Below is a small trained network, with its code and all its weights. Each question gives an input and a target symbol and asks what happens when units are switched off, that is, made to give their printed mean instead of their output.

import numpy as np


def w(rows, s, z=0):
    codes = np.array(rows[::2]) - 128.0
    scale = np.full(codes.shape[1], s)
    scale[-1] = z or s
    return codes * scale


def f(y):
    return np.maximum(y, 0)


def softmax(a):
    e = np.exp(a - a.max(-1, keepdims=True))
    return e / e.sum(-1, keepdims=True)


def log_softmax(a):
    a = a - a.max(-1, keepdims=True)
    return a - np.log(np.exp(a).sum(-1, keepdims=True))


def net(x, mask):
    ids = ['αδεζλπστφψ'.index(c) for c in x.split()]
    T = len(ids)
    res = E[ids] + P[:T]
    u = 0
    for l in range(2):
        q, k, v = (res @ M[l].T for M in (Q, K, V))
        z = softmax(np.where(np.tri(T) > 0, q @ k.T / 4**0.5, -1e9)) @ v
        res = res + np.where(mask[u], z, O[l][:, -1]) @ O[l][:, :-1]
        u += 1
        y = f(res @ A[l][:, :-1].T + A[l][:, -1])
        res = res + np.where(mask[u : u + 4], y, B[l][:, -1]) @ B[l][:, :-1]
        u += 4
    return log_softmax(res[-1] @ U[:, :-1].T + U[:, -1])


Q, K, V, O, A, B = {}, {}, {}, {}, {}, {}
E = w([
[61,93,86],'α',
[133,113,74],'δ',
[92,95,85],'ε',
[223,135,104],'ζ',
[38,229,30],'λ',
[115,133,64],'π',
[161,48,122],'σ',
[234,41,163],'τ',
[158,242,174],'φ',
[194,186,253],'ψ',
],0.017)
P = w([
[177,90,1],'0',
[166,84,22],'1',
[145,90,48],'2',
[140,105,92],'3',
[130,103,140],'4',
[135,92,160],'5',
[136,103,151],'6',
[118,132,125],'7',
],0.0064)
Q[0] = w([
[165,178,241],'L0H0',
[85,131,41],'L0H0',
[218,44,2],'L0H0',
[171,174,136],'L0H0',
],0.0066)
K[0] = w([
[107,254,97],'L0H0',
[173,238,188],'L0H0',
[174,206,162],'L0H0',
[220,45,113],'L0H0',
],0.0078)
V[0] = w([
[178,136,194],'L0H0',
[151,117,79],'L0H0',
[255,191,205],'L0H0',
[170,194,153],'L0H0',
],0.0074)
O[0] = w([
[149,76,153,47],'L0H0',
[161,170,115,249],'L0H0',
[80,189,165,5],'L0H0',
[138,61,254,12],'L0H0',
],0.0092,0.0028)
A[0] = w([
[6,81,91,131],'L0N0',
[213,150,134,67],'L0N1',
[50,138,127,144],'L0N2',
[220,79,147,254],'L0N3',
],0.011,0.0041)
B[0] = w([
[206,158,108,255],'L0N0',
[195,53,220,174],'L0N1',
[131,65,228,175],'L0N2',
[2,129,76,247],'L0N3',
],0.0088,0.0076)
Q[1] = w([
[167,118,204],'L1H0',
[126,94,7],'L1H0',
[220,100,237],'L1H0',
[111,184,120],'L1H0',
],0.012)
K[1] = w([
[128,194,44],'L1H0',
[1,152,127],'L1H0',
[217,91,220],'L1H0',
[132,219,127],'L1H0',
],0.0086)
V[1] = w([
[147,160,118],'L1H0',
[75,53,117],'L1H0',
[254,37,144],'L1H0',
[242,108,123],'L1H0',
],0.013)
O[1] = w([
[185,101,219,105],'L1H0',
[18,180,106,253],'L1H0',
[146,246,174,162],'L1H0',
[181,152,190,125],'L1H0',
],0.011,0.0083)
A[1] = w([
[204,2,117,255],'L1N0',
[87,62,107,71],'L1N1',
[106,238,244,118],'L1N2',
[138,94,23,148],'L1N3',
],0.007,0.0052)
B[1] = w([
[165,170,172,167],'L1N0',
[250,216,169,179],'L1N1',
[72,55,139,173],'L1N2',
[132,55,170,254],'L1N3',
],0.011,0.0096)
U = w([
[164,107,157,85],'α',
[173,224,154,39],'δ',
[169,35,168,3],'ε',
[90,214,193,186],'ζ',
[169,133,137,110],'λ',
[117,50,141,35],'π',
[112,41,128,243],'σ',
[87,77,255,82],'τ',
[137,158,227,152],'φ',
[117,134,231,158],'ψ',
],0.0096,0.0037)

Each question gives the input, a string of symbols that net reads in full, and the target symbol t.
The units are the heads (4 rows each of Q, K, V and O) and the neurons (one row each of A and B). Each row of codes is followed by its name. A weight is (code - 128) times the scale printed after its matrix; where a second scale follows, it is the last column's (O, A, B and U).
mask holds one flag per unit, layer by layer, with each layer's heads first. A switched-off unit (its flag False) gives its mean, the last column of its rows in O or B, instead of its output. The means were averaged over made-up inputs and are rounded, as every weight is.
A unit's drop is (log p(t) with every unit on - log p(t) with that unit switched off) / (log p(t) with every unit on - log p(t) with every unit switched off).
The circuit of an input: a set's keep is (log p(t) with only the set's units on - log p(t) with every unit switched off) / (log p(t) with every unit on - log p(t) with every unit switched off). Starting from all 10 units, units are removed one at a time, each time the one whose removal leaves the highest keep (on an exact tie, the one counted first), for as long as the keep stays at least 0.8.
circuit, biggest first: the units of the circuit, biggest drop first
unit that matters most: the unit with the biggest drop
k most important neurons: the k neurons with the biggest drops, biggest first
k most important neurons of layer l: the k neurons of layer l with the biggest drops, biggest first
drop when u is switched off: that unit's drop, to one decimal
input ε ζ α λ σ α λ, target σ: 3 most important neurons	L0N3, L0N2, L0N0
input ζ δ ψ α, target τ: circuit, biggest first	L0H0
input ε π α λ α, target ε: circuit, biggest first	L1H0, L1N1
input α α τ α π, target ζ: 2 most important neurons	L0N3, L0N1
input α α α α ψ π, target τ: 4 most important neurons	L1N2, L0N3, L0N0, L1N1
input α α α, target δ: 4 most important neurons	L0N3, L0N0, L1N3, L0N1
input ε α ζ ψ ζ, target τ: 2 most important neurons	L1N2, L0N1
input ε α α ψ λ, target τ: 4 most important neurons	L1N2, L0N2, L0N3, L1N1
input ζ α α λ λ σ π π, target σ: 3 most important neurons	L0N3, L0N0, L0N2
input λ α φ, target φ: circuit, biggest first	L1H0, L0N3
input α α τ, target ζ: 3 most important neurons	L0N1, L0N3, L0N0
input ε ε α α α, target δ: circuit, biggest first	L0N3, L1H0, L0N0
input α σ τ φ, target φ: 2 most important neurons	L0N3, L0N1
input α ζ α α τ ε, target ζ: circuit, biggest first	L0N3, L0N1, L1H0, L0N0
input π α α τ σ ζ, target ζ: unit that matters most	L0N3
input α α ζ α ε ψ, target τ: 3 most important neurons	L1N2, L0N1, L1N1
input α α λ λ, target ε: 2 most important neurons	L0N1, L1N3
input λ α ε, target ε: 2 most important neurons	L0N1, L1N3
input δ τ α α, target ζ: drop when L0N1 is switched off	2.0
input ε τ ε, target ζ: drop when L0N0 is switched off	0.3
input α ε π ψ ε, target τ: drop when L0N1 is switched off	-0.2
input τ σ λ, target σ: most important neuron of layer 1	L1N3
